[  5.6 -24.2  -5.7   5.8   0.4  -3.9  -2.8  -6.1  -3.9 -10.7 -13.3  -0.5
   6.0   9.2   4.8  -8.0 -10.6  -1.0   2.1  -7.8  -3.3  29.1  -9.7   4.3
   8.5 -17.4   2.2  -1.6 -12.4   7.8] | Q652 X
[ 14.8  -2.0 -18.5   6.5 -11.5 -13.1 -10.6   1.1   9.6   8.1 -11.0  10.4
   1.9   7.7  11.5 -11.4   9.5 -14.3  -6.9 -15.7  -4.9  19.8 -10.3   4.8
  20.1 -20.9  -9.3  -1.2 -23.3  14.6] | Q517 Z
[  9.9  -9.1  -4.3   6.6  -6.8   0.2  -6.9  -6.2  -8.6  -0.7  -2.0   0.9
  -0.9  -3.7  -2.8 -10.1   0.3  -1.9  -1.0   0.3  -7.9   5.1   3.5   1.3
  -2.3  -8.3  -1.9  -8.2  -1.6   9.7] | Q994 U
[  8.0 -23.0 -11.5   8.6  -3.1  -1.6  -1.7  -7.3 -10.6  -0.4  -7.1   2.9
   2.8   3.0   8.0  -5.1  -5.4  -2.5  -1.8  -1.5  -5.5  21.1  -4.1   0.5
   1.2 -20.6  -1.0 -10.7 -15.8  14.3] | Q994 U
[  5.0 -36.5 -11.4  13.9  -2.7  -3.8   8.3 -10.6  -6.2   3.1 -13.7  -2.2
   8.0   9.2  11.4 -12.3 -13.7  -5.1  -8.9 -11.4  -7.9  34.9 -13.0   1.6
   5.7 -30.4   1.6  -3.6 -27.7  14.8] | Q652 X
[  4.6 -28.8  -6.6   7.7  -4.3 -11.8  -0.4   2.6   8.4   5.5 -20.3  -3.5
   9.9  13.9  17.2 -15.7  -8.9   0.0  -0.8 -14.7  -3.7  29.0 -12.4   1.7
  11.0 -19.8  -2.6  -9.2 -15.8   7.5] | Q517 Z
[  9.9 -20.7  -8.0   7.6  -4.2  -3.4  -4.7  -8.8 -11.7  -1.0  -6.2  -3.3
   6.6   5.2   3.2  -7.3  -4.6  -6.9   0.3  -2.7  -4.1  17.3  -6.9   2.9
  -1.5 -20.2  -0.2  -7.9 -15.1  11.8] | Q994 U
[ 10.6 -25.7  -8.8   9.1  -5.3  -2.4   0.2  -4.4  -8.0   0.6 -19.8  -4.2
   4.7   4.7   9.8  -9.8  -0.5  -3.6  -2.2 -14.8  -6.1  26.7  -8.5   1.9
   6.7 -19.9   2.7  -2.3 -21.4  12.9] | Q994 L
[ -1.9 -63.7   5.2   4.7   2.5  -1.5  11.1  -3.5 -21.5  -4.1 -42.9 -14.2
  15.9  21.3   8.4  -7.7 -33.9  12.3  14.5  -5.9  -1.1  50.5 -25.7  -2.2
  -0.8 -19.7  10.4  -7.4 -27.7   5.2] | Q652 X
[ 12.9 -24.6 -17.3  10.3  -7.1  -5.1  -6.1  -8.7  -5.4  -1.0 -14.6   1.7
   2.6   1.2   4.4 -11.5   1.1  -7.4  -2.9 -11.7  -7.5  27.1  -9.4   3.6
   2.9 -26.7  -1.4  -3.7 -19.8  23.1] | Q994 L
[ 14.8 -26.5 -10.8  11.3  -5.1  -8.7  -4.0  -8.5   0.0   1.3 -10.3  -1.2
   5.3   7.1   9.0 -16.9  -4.8  -8.6  -3.0 -14.1  -6.6  29.9 -12.0   0.7
  13.3 -23.9   0.5  -4.0 -20.9  15.0] | Q652 X
[  8.5  -9.2 -10.6   4.5  -5.4  -9.8  -6.3  -1.4   5.7   4.4 -12.8   6.2
   2.2   8.7  17.6  -7.1   3.2  -5.0  -6.7 -10.2  -3.3  19.1  -7.3   0.6
   9.8 -18.1  -4.7   2.8 -11.0   8.9] | Q402 D
[  7.0 -28.4 -12.0  11.4  -1.5   6.7   2.6  -3.4 -21.8  -3.7 -16.6  -3.9
   7.3   4.8   4.0  -4.7  -6.8   0.9   3.3  -2.3  -6.1  20.3 -10.0  -1.6
 -10.1 -20.4   2.3  -6.3 -14.3  14.1] | Q994 U
[ 12.0 -27.0 -16.3  12.4  -4.9  -9.8   0.0 -11.6  -5.0   0.9  -9.1   4.4
   5.1   5.6  11.1 -15.3  -3.5 -10.1  -8.2 -11.5 -13.1  34.6 -10.9   4.6
  11.8 -35.5   0.5  -2.4 -31.2  20.4] | Q994 L
[ 10.6 -20.0 -12.5   5.4  -6.5  -9.0  -6.8  -3.2  11.8   8.2 -37.8   0.2
   7.7  11.7  10.1 -14.1  -3.7  -4.6  -4.4 -13.3  -6.5  34.4 -14.9   5.2
  17.4 -28.5  -4.7  -0.1 -19.8   9.9] | Q517 Z
[ 14.2  -8.4 -20.4  12.0 -13.1 -18.3  -9.6  -5.3  22.6  14.3  -6.4  17.1
  -0.6   7.6  14.6 -15.8   9.6 -15.3 -13.1 -20.6 -10.3  31.8 -14.8   4.0
  26.2 -33.7 -12.3   8.1 -23.1  18.8] | Q517 Z
[ 11.1 -26.8 -13.8   9.5  -3.9   2.5  -0.1  -6.5 -13.8  -3.8 -14.4  -5.1
   3.2   1.2   2.3  -7.3  -6.0  -4.9  -2.5  -1.8  -9.3  14.0  -5.5  -0.2
  -2.4 -28.6   1.9  -3.1 -26.2  14.8] | Q994 U
